Below is a small trained network, with its code and all its weights. Each question gives an input and a target symbol and asks what happens when units are switched off, that is, made to give their printed mean instead of their output.

import numpy as np


def w(rows, s, z=0):
    codes = np.array(rows[::2]) - 128.0
    scale = np.full(codes.shape[1], s)
    scale[-1] = z or s
    return codes * scale


def f(y):
    return np.maximum(y, 0)


def softmax(a):
    e = np.exp(a - a.max(-1, keepdims=True))
    return e / e.sum(-1, keepdims=True)


def log_softmax(a):
    a = a - a.max(-1, keepdims=True)
    return a - np.log(np.exp(a).sum(-1, keepdims=True))


def net(x, mask):
    ids = ['αγεζηθλμξστφψω'.index(c) for c in x.split()]
    T = len(ids)
    res = E[ids] + P[:T]
    r = res
    for j in range(3):
        rows = slice(2 * j, 2 * j + 2)
        q, k, v = (r @ M[0][rows].T for M in (Q, K, V))
        z = softmax(np.where(np.tri(T) > 0, q @ k.T / 2**0.5, -1e9)) @ v
        o = O[0][rows]
        res = res + np.where(mask[j], z, o[:, -1]) @ o[:, :-1]
    y = f(res @ A[0][:, :-1].T + A[0][:, -1])
    res = res + np.where(mask[3:7], y, B[0][:, -1]) @ B[0][:, :-1]
    return log_softmax(res[-1] @ U[:, :-1].T + U[:, -1])


Q, K, V, O, A, B = {}, {}, {}, {}, {}, {}
E = w([
[62,147,164],'α',
[54,152,161],'γ',
[48,149,161],'ε',
[57,157,158],'ζ',
[87,187,167],'η',
[131,81,236],'θ',
[82,134,183],'λ',
[210,174,184],'μ',
[78,143,181],'ξ',
[73,133,183],'σ',
[92,111,206],'τ',
[100,98,215],'φ',
[76,173,144],'ψ',
[112,5,54],'ω',
],0.017)
P = w([
[5,166,97],'0',
[78,167,113],'1',
[115,150,133],'2',
[125,151,130],'3',
[128,148,130],'4',
[131,142,130],'5',
[133,134,133],'6',
[137,129,141],'7',
[140,126,142],'8',
[142,121,141],'9',
[146,119,145],'10',
[146,113,149],'11',
[148,111,151],'12',
[152,109,153],'13',
],0.019)
Q[0] = w([
[126,115,175],'head 1',
[79,121,126],'head 1',
[139,218,255],'head 2',
[203,118,148],'head 2',
[162,62,125],'head 3',
[89,224,85],'head 3',
],0.0096)
K[0] = w([
[87,176,234],'head 1',
[114,82,92],'head 1',
[169,12,17],'head 2',
[220,135,110],'head 2',
[104,149,87],'head 3',
[37,50,102],'head 3',
],0.011)
V[0] = w([
[86,157,73],'head 1',
[185,92,114],'head 1',
[129,151,185],'head 2',
[195,204,156],'head 2',
[65,118,10],'head 3',
[83,38,194],'head 3',
],0.011)
O[0] = w([
[76,122,163,112],'head 1',
[255,177,129,49],'head 1',
[122,116,241,196],'head 2',
[145,246,151,178],'head 2',
[105,121,121,2],'head 3',
[46,83,173,142],'head 3',
],0.0099,0.0096)
A[0] = w([
[127,113,200,110],'neuron 1',
[254,200,90,1],'neuron 2',
[46,187,161,173],'neuron 3',
[56,12,237,81],'neuron 4',
],0.0096,0.0064)
B[0] = w([
[147,176,121,194],'neuron 1',
[80,186,1,165],'neuron 2',
[83,25,201,220],'neuron 3',
[208,180,92,254],'neuron 4',
],0.0086,0.02)
U = w([
[99,64,245,198],'α',
[115,147,194,253],'γ',
[146,181,153,159],'ε',
[183,202,99,73],'ζ',
[99,133,125,2],'η',
[142,111,109,73],'θ',
[112,122,119,47],'λ',
[133,112,94,187],'μ',
[117,127,117,27],'ξ',
[109,128,115,57],'σ',
[121,111,126,43],'τ',
[118,115,113,98],'φ',
[97,130,124,28],'ψ',
[102,103,97,116],'ω',
],0.011,0.0058)

Each question gives the input, a string of symbols that net reads in full, and the target symbol t.
The units are the heads (2 rows each of Q, K, V and O) and the neurons (one row each of A and B). Each row of codes is followed by its name. A weight is (code - 128) times the scale printed after its matrix; where a second scale follows, it is the last column's (O, A, B and U).
mask holds one flag per unit, heads first, then neurons. A switched-off unit (its flag False) gives its mean, the last column of its rows in O or B, instead of its output. The means were averaged over made-up inputs and are rounded, as every weight is.
A unit's drop is (log p(t) with every unit on - log p(t) with that unit switched off) / (log p(t) with every unit on - log p(t) with every unit switched off).
The circuit of an input: a set's keep is (log p(t) with only the set's units on - log p(t) with every unit switched off) / (log p(t) with every unit on - log p(t) with every unit switched off). Starting from all 7 units, units are removed one at a time, each time the one whose removal leaves the highest keep (on an exact tie, the one counted first), for as long as the keep stays at least 0.8.
circuit, biggest first: the units of the circuit, biggest drop first
most important unit: the unit with the biggest drop
k most important neurons: the k neurons with the biggest drops, biggest first
which heads matter: for each layer, one digit per head in row order, 1 if its drop is at least 0.15 and else 0, layers parted by /
drop of u: that unit's drop, to one decimal
input μ μ μ φ μ, target ζ: circuit, biggest first : head 1; neuron 3
input ψ ε μ μ ξ, target α: which heads matter : 000
input θ θ μ μ μ μ λ θ ξ μ φ θ θ, target ζ: circuit, biggest first : neuron 3; head 3
input τ ψ μ, target α: which heads matter : 100
input λ ξ θ φ θ λ σ η, target α: most important neuron : neuron 3
input φ φ λ μ μ μ ζ μ λ θ φ ψ, target α: 2 most important neurons : neuron 2; neuron 3
input α μ μ μ μ, target ζ: circuit, biggest first : head 3; neuron 3
input μ μ μ η τ α, target α: circuit, biggest first : neuron 3; neuron 2
input θ θ ξ, target α: circuit, biggest first : neuron 3; head 3
input θ μ μ θ μ φ μ μ θ μ θ θ, target ζ: circuit, biggest first : neuron 3; head 1
input ω α θ μ α λ σ, target μ: which heads matter : 010
input τ μ μ μ τ σ σ μ φ μ ψ, target α: circuit, biggest first : neuron 2; neuron 4
input η φ ε, target α: circuit, biggest first : neuron 3; head 1
input φ μ λ μ ζ, target α: most important unit : neuron 3
input φ μ α μ μ λ, target α: 2 most important neurons : neuron 2; neuron 3
input θ θ σ η γ, target α: drop of neuron 1 : 0.0
input ω μ θ μ θ μ μ, target μ: drop of neuron 3 : 0.2
input ω μ μ θ γ μ, target μ: drop of neuron 3 : 0.3
